Below are the code and all the weights of a small trained network. Each question names an input and a target symbol and asks about switching units off, where a switched-off unit gives its printed mean instead of its output.

import numpy as np


def w(rows, s, z=0):
    codes = np.array(rows[::2]) - 128.0
    scale = np.full(codes.shape[1], s)
    scale[-1] = z or s
    return codes * scale


def norm(h):
    return h / np.sqrt((h * h).mean(-1, keepdims=True) + 1e-5)


def f(y):
    return y / 2 * (1 + np.tanh(0.7978845608 * (y + 0.044715 * y**3)))


def softmax(a):
    e = np.exp(a - a.max(-1, keepdims=True))
    return e / e.sum(-1, keepdims=True)


def log_softmax(a):
    a = a - a.max(-1, keepdims=True)
    return a - np.log(np.exp(a).sum(-1, keepdims=True))


def net(x, mask):
    ids = ['αβγεζηθλμξπσφψ'.index(c) for c in x.split()]
    T = len(ids)
    res = E[ids] + P[:T]
    u = 0
    for l in range(2):
        q, k, v = (norm(res) @ M[l].T for M in (Q, K, V))
        z = softmax(np.where(np.tri(T) > 0, q @ k.T / 3**0.5, -1e9)) @ v
        res = res + np.where(mask[u], z, O[l][:, -1]) @ O[l][:, :-1]
        u += 1
        y = f(norm(res) @ A[l][:, :-1].T + A[l][:, -1])
        res = res + np.where(mask[u : u + 16], y, B[l][:, -1]) @ B[l][:, :-1]
        u += 16
    return log_softmax(norm(res)[-1] @ U[:, :-1].T + U[:, -1])


Q, K, V, O, A, B = {}, {}, {}, {}, {}, {}
E = w([
[156,116,116,169,130],'α',
[129,121,114,87,160],'β',
[142,105,174,97,144],'γ',
[131,82,122,92,133],'ε',
[140,105,152,94,87],'ζ',
[3,219,235,57,67],'η',
[140,134,134,131,69],'θ',
[127,128,172,107,138],'λ',
[147,174,121,162,86],'μ',
[138,105,146,66,141],'ξ',
[157,82,149,97,151],'π',
[144,147,107,153,82],'σ',
[163,142,156,160,160],'φ',
[151,136,162,135,70],'ψ',
],0.021)
P = w([
[229,163,25,23,103],'0',
[144,40,175,173,124],'1',
[141,44,182,173,119],'2',
[139,50,194,174,119],'3',
[148,52,192,181,119],'4',
[149,48,197,189,115],'5',
[147,46,191,205,115],'6',
[148,45,200,212,119],'7',
[151,38,199,227,122],'8',
[153,35,202,225,120],'9',
[156,40,207,235,125],'10',
[146,35,215,249,132],'11',
[142,32,215,255,139],'12',
],0.005)
Q[0] = w([
[84,91,163,33,207],'0.h1',
[66,37,204,86,106],'0.h1',
[88,247,223,186,1],'0.h1',
],0.0072)
K[0] = w([
[254,110,102,127,146],'0.h1',
[139,94,139,46,105],'0.h1',
[131,231,90,49,98],'0.h1',
],0.0093)
V[0] = w([
[189,65,56,103,140],'0.h1',
[102,162,189,56,126],'0.h1',
[252,143,197,181,169],'0.h1',
],0.0043)
O[0] = w([
[24,35,169,63,93,170],'0.h1',
[253,168,167,102,195,164],'0.h1',
[5,23,153,75,86,251],'0.h1',
],0.0045,0.0028)
A[0] = w([
[173,101,152,88,73,161],'0.n1',
[159,137,166,113,134,132],'0.n2',
[119,90,121,150,89,94],'0.n3',
[87,146,116,175,87,78],'0.n4',
[116,75,135,103,172,114],'0.n5',
[154,193,133,119,144,91],'0.n6',
[71,143,86,81,174,113],'0.n7',
[147,78,96,158,157,16],'0.n8',
[140,135,40,125,127,4],'0.n9',
[118,247,38,123,163,105],'0.n10',
[102,85,112,122,150,152],'0.n11',
[129,126,130,121,118,109],'0.n12',
[135,110,66,126,122,76],'0.n13',
[170,108,108,145,172,103],'0.n14',
[79,86,136,167,107,129],'0.n15',
[90,76,170,166,167,32],'0.n16',
],0.013,0.0039)
B[0] = w([
[150,181,115,173,154,253],'0.n1',
[77,165,87,175,111,178],'0.n2',
[95,161,123,166,179,171],'0.n3',
[134,71,200,108,174,136],'0.n4',
[153,155,152,222,95,226],'0.n5',
[84,105,94,167,156,122],'0.n6',
[254,119,148,174,76,129],'0.n7',
[83,170,134,79,150,144],'0.n8',
[35,90,65,138,137,117],'0.n9',
[253,90,170,209,57,129],'0.n10',
[134,170,149,171,110,180],'0.n11',
[141,156,135,141,127,128],'0.n12',
[35,154,127,108,87,116],'0.n13',
[54,111,179,70,73,154],'0.n14',
[191,175,145,89,162,201],'0.n15',
[160,155,91,127,112,224],'0.n16',
],0.0068,0.0063)
Q[1] = w([
[88,150,217,115,83],'1.h1',
[11,42,51,3,125],'1.h1',
[106,50,17,62,169],'1.h1',
],0.013)
K[1] = w([
[120,223,25,131,107],'1.h1',
[221,144,145,243,134],'1.h1',
[196,133,251,211,112],'1.h1',
],0.014)
V[1] = w([
[166,126,245,181,218],'1.h1',
[69,177,102,225,186],'1.h1',
[136,187,135,58,243],'1.h1',
],0.011)
O[1] = w([
[254,125,120,104,190,96],'1.h1',
[140,205,66,112,184,91],'1.h1',
[162,155,116,20,136,6],'1.h1',
],0.015,0.0018)
A[1] = w([
[109,94,162,57,150,138],'1.n1',
[64,154,174,117,170,109],'1.n2',
[155,181,153,156,179,146],'1.n3',
[143,202,106,15,162,113],'1.n4',
[157,100,106,132,103,98],'1.n5',
[106,122,146,180,99,123],'1.n6',
[105,92,172,137,186,128],'1.n7',
[177,125,140,80,56,149],'1.n8',
[102,156,57,188,174,93],'1.n9',
[81,77,137,173,80,110],'1.n10',
[177,130,8,149,160,87],'1.n11',
[144,65,79,69,197,98],'1.n12',
[154,159,92,144,188,116],'1.n13',
[14,195,44,100,218,9],'1.n14',
[160,75,115,161,227,97],'1.n15',
[183,91,97,167,147,102],'1.n16',
],0.016,0.011)
B[1] = w([
[122,137,153,161,141,148],'1.n1',
[163,148,164,148,79,167],'1.n2',
[127,144,138,112,97,254],'1.n3',
[81,104,131,151,123,163],'1.n4',
[127,121,117,174,95,132],'1.n5',
[153,140,97,103,134,203],'1.n6',
[135,155,91,146,102,161],'1.n7',
[102,119,110,111,156,234],'1.n8',
[193,108,94,133,165,188],'1.n9',
[150,135,105,74,151,211],'1.n10',
[77,141,157,153,148,158],'1.n11',
[170,145,105,116,180,140],'1.n12',
[99,138,145,102,80,174],'1.n13',
[85,42,90,110,252,202],'1.n14',
[116,135,170,153,108,199],'1.n15',
[99,137,133,143,92,204],'1.n16',
],0.019,0.0071)
U = w([
[79,82,132,162,177,255],'α',
[191,41,86,101,84,156],'β',
[210,124,185,109,185,158],'γ',
[52,17,108,117,65,115],'ε',
[112,102,104,3,101,121],'ζ',
[3,147,169,61,142,73],'η',
[71,191,35,80,86,117],'θ',
[124,203,141,23,182,91],'λ',
[201,135,57,202,116,127],'μ',
[113,18,199,68,146,91],'ξ',
[172,16,173,227,142,72],'π',
[68,113,48,218,92,72],'σ',
[127,223,138,184,180,153],'φ',
[204,192,64,77,125,139],'ψ',
],0.019,0.0086)

Each question gives the input, a string of symbols that net reads in full, and the target symbol t.
The units are the heads (3 rows each of Q, K, V and O) and the neurons (one row each of A and B). Each row of codes is followed by its name. A weight is (code - 128) times the scale printed after its matrix; where a second scale follows, it is the last column's (O, A, B and U).
mask holds one flag per unit, layer by layer, with each layer's heads first. A switched-off unit (its flag False) gives its mean, the last column of its rows in O or B, instead of its output. The means were averaged over made-up inputs and are rounded, as every weight is.
A unit's drop is (log p(t) with every unit on - log p(t) with that unit switched off) / (log p(t) with every unit on - log p(t) with every unit switched off).
The circuit of an input: a set's keep is (log p(t) with only the set's units on - log p(t) with every unit switched off) / (log p(t) with every unit on - log p(t) with every unit switched off). Starting from the 12 units with the biggest drops (on a tie, the unit counted first), units are removed one at a time, each time the one whose removal leaves the highest keep (on an exact tie, the one counted first), for as long as the keep stays at least 0.8.
circuit, biggest first: the units of the circuit, biggest drop first
unit that matters most: the unit with the biggest drop
k most important neurons: the k neurons with the biggest drops, biggest first
k most important neurons of layer l: the k neurons of layer l with the biggest drops, biggest first
drop when u is switched off: that unit's drop, to one decimal
input ξ α φ φ α α, target ξ: circuit, biggest first	(1.h1)
input α φ ε η η μ β ψ, target α: 4 most important neurons	(0.n13; 1.n14; 0.n3; 0.n5)
input φ φ ξ ψ β ψ θ ε σ, target φ: 2 most important neurons of layer 0	(0.n5; 0.n1)
input α β θ π η φ α α α φ, target α: 2 most important neurons	(1.n14; 0.n3)
input γ γ γ μ φ ξ α φ φ φ φ π γ, target γ: 2 most important neurons	(0.n1; 0.n4)
input η π β σ ε μ ψ φ π ξ θ, target θ: 2 most important neurons	(0.n6; 1.n9)
input β γ γ σ π, target β: 2 most important neurons of layer 0	(0.n7; 0.n10)
input ε α φ φ λ φ θ, target ε: 2 most important neurons	(0.n13; 0.n15)
input λ ε γ α γ γ, target λ: 2 most important neurons of layer 0	(0.n2; 0.n1)
input ε φ α μ σ φ φ β α σ γ, target ε: 2 most important neurons	(0.n13; 0.n15)
input σ ψ π φ ε ξ α, target σ: 4 most important neurons of layer 0	(0.n5; 0.n10; 0.n13; 0.n9)
input φ α ζ γ μ φ μ φ γ, target φ: 2 most important neurons	(0.n1; 1.n11)
input λ α η π, target π: 2 most important neurons of layer 1	(1.n10; 1.n13)
input σ ξ ψ π φ α ξ α, target σ: most important neuron of layer 0	(0.n5)
input φ λ η φ μ ξ α γ, target γ: 2 most important neurons	(1.n14; 0.n5)
input λ ξ φ ζ π, target λ: 2 most important neurons	(0.n2; 0.n1)
input π η α, target α: 3 most important neurons of layer 0	(0.n1; 0.n5; 0.n11)
input α φ φ π β π θ γ μ σ φ ψ, target α: 3 most important neurons of layer 0	(0.n3; 0.n5; 0.n15)
input β α ε ε, target β: 2 most important neurons of layer 1	(1.n10; 1.n6)
input ψ φ λ ε ξ π ε φ ζ, target ψ: unit that matters most	0.n1
input α σ θ φ ξ α γ π α θ ξ π, target α: 2 most important neurons of layer 1	(1.n14; 1.n10)
input φ ζ μ ξ φ λ, target φ: 2 most important neurons of layer 1	(1.n11; 1.n9)
input θ θ φ γ μ β η ζ, target ζ: 2 most important neurons of layer 1	(1.n8; 1.n11)
input ε φ φ φ, target ε: 2 most important neurons of layer 0	(0.n13; 0.n15)
input φ α π ξ α σ ε σ, target φ: 2 most important neurons	(0.n5; 1.n11)
input φ λ α, target φ: drop when 0.n9 is switched off	0.0
